Below are the code and all the weights of a small trained network. Each question names an input and a class and asks about switching units off, where a switched-off unit gives its printed mean instead of its output.

import numpy as np


def w(rows, s, z=0):
    codes = np.array(rows[::2]) - 128.0
    scale = np.full(codes.shape[1], s)
    scale[-1] = z or s
    return codes * scale


def f(y):
    return y / 2 * (1 + np.tanh(0.7978845608 * (y + 0.044715 * y**3)))


def log_softmax(a):
    a = a - a.max(-1, keepdims=True)
    return a - np.log(np.exp(a).sum(-1, keepdims=True))


def net(x, mask):
    res = np.array(x, float).reshape(1, 8) / 4 @ E
    y = f(res @ A[0][:, :-1].T + A[0][:, -1])
    res = res + np.where(mask, y, B[0][:, -1]) @ B[0][:, :-1]
    return log_softmax(res[-1] @ U[:, :-1].T + U[:, -1])


A, B = {}, {}
E = w([
[174,137,101,92,160,40],'x0',
[88,149,97,158,109,176],'x1',
[108,200,242,152,109,173],'x2',
[185,76,130,174,189,84],'x3',
[189,165,126,180,2,124],'x4',
[138,64,154,168,139,110],'x5',
[156,75,192,62,156,193],'x6',
[45,6,171,202,133,66],'x7',
],0.0081)
A[0] = w([
[58,132,95,165,233,94,207],'N1',
[125,193,193,89,50,155,220],'N2',
[16,89,86,184,165,47,194],'N3',
[86,84,77,38,158,118,196],'N4',
[162,71,112,95,138,115,131],'N5',
[115,177,244,159,99,91,234],'N6',
[109,203,88,142,116,81,101],'N7',
[114,229,37,199,117,97,252],'N8',
[93,201,12,49,150,178,209],'N9',
[156,162,57,255,67,176,197],'N10',
[175,87,81,194,207,130,128],'N11',
[124,91,57,121,67,64,185],'N12',
[190,54,207,201,109,40,190],'N13',
],0.0086,0.0047)
B[0] = w([
[106,118,162,94,138,158,206],'N1',
[104,128,194,142,217,97,229],'N2',
[59,135,152,106,158,156,227],'N3',
[77,103,109,27,158,108,202],'N4',
[181,183,2,13,60,204,161],'N5',
[87,161,172,96,191,150,203],'N6',
[202,187,97,114,105,103,164],'N7',
[94,168,156,135,145,116,237],'N8',
[123,146,166,144,186,77,254],'N9',
[52,167,165,175,115,87,221],'N10',
[199,179,81,112,102,213,182],'N11',
[154,178,96,111,160,105,195],'N12',
[191,168,150,131,153,160,227],'N13',
],0.0084,0.0096)
U = w([
[112,95,199,12,238,128,167],'0',
[4,109,170,156,64,254,81],'1',
[237,74,132,134,100,205,115],'2',
[144,148,53,36,56,166,96],'3',
[177,4,130,178,58,47,1],'4',
[133,174,166,191,110,75,187],'5',
],0.0085,0.0063)

Each question gives the input, the list of numbers given to net, and the class t.
The units are the neurons (one row each of A and B). Each row of codes is followed by its name. A weight is (code - 128) times the scale printed after its matrix; where a second scale follows, it is the last column's (A, B and U).
mask holds one flag per neuron, in row order. A switched-off neuron (its flag False) gives its mean, the last column of its row in B, instead of its output. The means were averaged over made-up inputs and are rounded, as every weight is.
A unit's drop is (log p(t) with every unit on - log p(t) with that unit switched off) / (log p(t) with every unit on - log p(t) with every unit switched off).
The circuit of an input: a set's keep is (log p(t) with only the set's units on - log p(t) with every unit switched off) / (log p(t) with every unit on - log p(t) with every unit switched off). Starting from the 12 units with the biggest drops (on a tie, the unit counted first), units are removed one at a time, each time the one whose removal leaves the highest keep (on an exact tie, the one counted first), for as long as the keep stays at least 0.8.
units of the circuit, in order: the units of the circuit, biggest drop first
top k neurons: the k neurons with the biggest drops, biggest first
drop of u: that unit's drop, to one decimal
input [-4,8,2,1,-2,-6,2,0], class 5: units of the circuit, in order	(N3 N4)
input [-7,-7,-7,6,5,-3,-2,-5], class 5: units of the circuit, in order	(N10)
input [0,-6,-8,7,0,-6,3,-6], class 3: units of the circuit, in order	(N5 N2)
input [-1,-1,-4,5,3,8,-5,2], class 2: units of the circuit, in order	(N11 N13)
input [8,2,-7,0,3,0,2,-1], class 3: top 2 neurons	(N5 N2)
input [-3,8,-2,8,-3,6,-3,-5], class 5: top 2 neurons	(N10 N4)
input [5,-6,0,-5,-1,2,-8,-8], class 5: drop of N7	0.2
input [-2,7,6,7,-2,4,-2,-1], class 1: drop of N12	0.1
input [2,-4,-2,-2,6,1,3,-2], class 5: drop of N9	-0.1
input [7,-3,-7,2,3,5,-3,-8], class 3: drop of N5	0.1
